Below is a small trained network, with its code and all its weights. Each question gives an input and a target symbol and asks what happens when units are switched off, that is, made to give their printed mean instead of their output.

import numpy as np


def w(rows, s, z=0):
    codes = np.array(rows[::2]) - 128.0
    scale = np.full(codes.shape[1], s)
    scale[-1] = z or s
    return codes * scale


def norm(h):
    return h / np.sqrt((h * h).mean(-1, keepdims=True) + 1e-5)


def f(y):
    return np.maximum(y, 0)


def softmax(a):
    e = np.exp(a - a.max(-1, keepdims=True))
    return e / e.sum(-1, keepdims=True)


def log_softmax(a):
    a = a - a.max(-1, keepdims=True)
    return a - np.log(np.exp(a).sum(-1, keepdims=True))


def net(x, mask):
    ids = ['ΓΛΣΦΨαδημτ'.index(c) for c in x.split()]
    T = len(ids)
    res = E[ids] + P[:T]
    q, k, v = (norm(res) @ M[0].T for M in (Q, K, V))
    z = softmax(np.where(np.tri(T) > 0, q @ k.T / 2**0.5, -1e9)) @ v
    res = res + np.where(mask[0], z, O[0][:, -1]) @ O[0][:, :-1]
    y = f(norm(res) @ A[0][:, :-1].T + A[0][:, -1])
    res = res + np.where(mask[1:9], y, B[0][:, -1]) @ B[0][:, :-1]
    return log_softmax(norm(res)[-1] @ U[:, :-1].T + U[:, -1])


Q, K, V, O, A, B = {}, {}, {}, {}, {}, {}
E = w([
[154,83,81,137,120,151,124],'Γ',
[130,132,178,89,113,249,106],'Λ',
[146,105,85,144,126,82,118],'Σ',
[124,122,81,102,98,143,117],'Φ',
[128,110,100,106,138,99,149],'Ψ',
[138,148,154,143,143,149,145],'α',
[136,96,95,104,124,139,140],'δ',
[150,98,94,144,139,75,127],'η',
[132,98,119,100,162,116,168],'μ',
[115,47,211,183,230,109,118],'τ',
],0.011)
P = w([
[84,136,156,56,137,91,3],'0',
[153,103,191,108,95,180,174],'1',
[168,87,197,110,102,178,186],'2',
[161,94,184,113,95,179,194],'3',
[160,93,191,109,94,177,206],'4',
[161,98,197,116,106,178,198],'5',
[157,100,177,108,82,179,207],'6',
[156,99,192,107,87,185,212],'7',
[159,103,187,107,74,179,201],'8',
],0.0031)
Q[0] = w([
[150,98,29,83,147,69,141],'h1',
[68,254,189,159,178,120,79],'h1',
],0.008)
K[0] = w([
[169,105,100,91,175,82,53],'h1',
[168,133,116,206,99,135,254],'h1',
],0.0094)
V[0] = w([
[155,100,51,248,44,164,77],'h1',
[54,255,138,131,21,98,114],'h1',
],0.006)
O[0] = w([
[254,74,141,93,129,131,83,28],'h1',
[143,165,54,144,211,223,147,3],'h1',
],0.0087,0.0036)
A[0] = w([
[149,191,171,132,127,172,221,254],'n1',
[126,254,73,192,233,176,140,114],'n2',
[248,119,81,71,148,119,130,136],'n3',
[154,94,115,102,110,140,181,194],'n4',
[135,120,60,137,179,19,138,139],'n5',
[58,75,134,52,66,148,112,155],'n6',
[181,163,48,64,233,190,101,75],'n7',
[180,85,86,50,131,94,98,146],'n8',
],0.0071,0.0046)
B[0] = w([
[155,165,112,114,66,148,62,254],'n1',
[179,160,210,153,73,67,24,172],'n2',
[70,214,85,105,131,92,111,194],'n3',
[133,143,163,141,141,167,82,212],'n4',
[165,103,132,141,159,254,131,166],'n5',
[173,86,126,166,208,141,143,242],'n6',
[206,87,161,223,218,56,216,140],'n7',
[82,162,107,98,97,130,205,199],'n8',
],0.0081,0.0064)
U = w([
[209,110,138,38,72,51,88,115],'Γ',
[175,105,131,119,159,255,78,9],'Λ',
[107,203,65,51,111,146,154,217],'Σ',
[222,192,126,172,171,92,146,219],'Φ',
[35,133,94,168,138,193,137,162],'Ψ',
[120,207,156,165,81,101,38,243],'α',
[170,63,148,154,126,148,152,43],'δ',
[166,98,109,70,106,181,212,81],'η',
[34,141,136,143,72,66,154,66],'μ',
[114,80,219,163,126,59,112,33],'τ',
],0.0083,0.0011)

Each question gives the input, a string of symbols that net reads in full, and the target symbol t.
The units are the heads (2 rows each of Q, K, V and O) and the neurons (one row each of A and B). Each row of codes is followed by its name. A weight is (code - 128) times the scale printed after its matrix; where a second scale follows, it is the last column's (O, A, B and U).
mask holds one flag per unit, heads first, then neurons. A switched-off unit (its flag False) gives its mean, the last column of its rows in O or B, instead of its output. The means were averaged over made-up inputs and are rounded, as every weight is.
A unit's drop is (log p(t) with every unit on - log p(t) with that unit switched off) / (log p(t) with every unit on - log p(t) with every unit switched off).
The circuit of an input: a set's keep is (log p(t) with only the set's units on - log p(t) with every unit switched off) / (log p(t) with every unit on - log p(t) with every unit switched off). Starting from all 9 units, units are removed one at a time, each time the one whose removal leaves the highest keep (on an exact tie, the one counted first), for as long as the keep stays at least 0.8.
units of the circuit, in order: the units of the circuit, biggest drop first
unit that matters most: the unit with the biggest drop
k most important neurons: the k neurons with the biggest drops, biggest first
drop when u is switched off: that unit's drop, to one decimal
input τ η η, target τ: units of the circuit, in order => h1; n1; n5
input δ τ α η Ψ α Λ Γ Σ, target δ: unit that matters most => n5
input Σ Γ Φ δ α μ, target Σ: units of the circuit, in order => h1; n3; n8
input δ η Γ Ψ δ, target δ: 2 most important neurons => n6; n2
input α δ μ μ α Γ, target α: units of the circuit, in order => h1; n2
input δ Σ Γ Φ Γ α μ α Φ, target δ: units of the circuit, in order => n6; h1; n1
input η μ α Φ, target η: 4 most important neurons => n8; n6; n1; n2
input η Ψ Φ Γ α τ Λ τ Ψ, target η: units of the circuit, in order => n2; n5
input Σ Σ μ μ τ Γ, target Σ: 2 most important neurons => n3; n8
input δ Σ Γ Γ η, target δ: units of the circuit, in order => n5; h1; n2
input Ψ η Φ, target Ψ: units of the circuit, in order => h1; n6
input η Λ η, target η: units of the circuit, in order => n5; n8; h1; n2
input η Γ Γ τ Γ Σ Σ, target η: 4 most important neurons => n5; n8; n1; n2
input Φ Γ δ, target Φ: most important neuron => n7
input Σ Φ Σ Ψ η, target Σ: 2 most important neurons => n3; n8
input η Ψ Ψ Φ δ Γ, target η: 2 most important neurons => n8; n2
input τ α Γ Γ, target τ: drop when h1 is switched off => 0.7
input α δ Γ μ, target α: drop when h1 is switched off => 1.4
input μ Φ Φ, target μ: drop when h1 is switched off => 2.2
input μ μ μ η Γ Φ, target μ: drop when h1 is switched off => 2.3
input η δ Σ Φ Γ τ Φ Λ δ, target η: most important neuron => n8
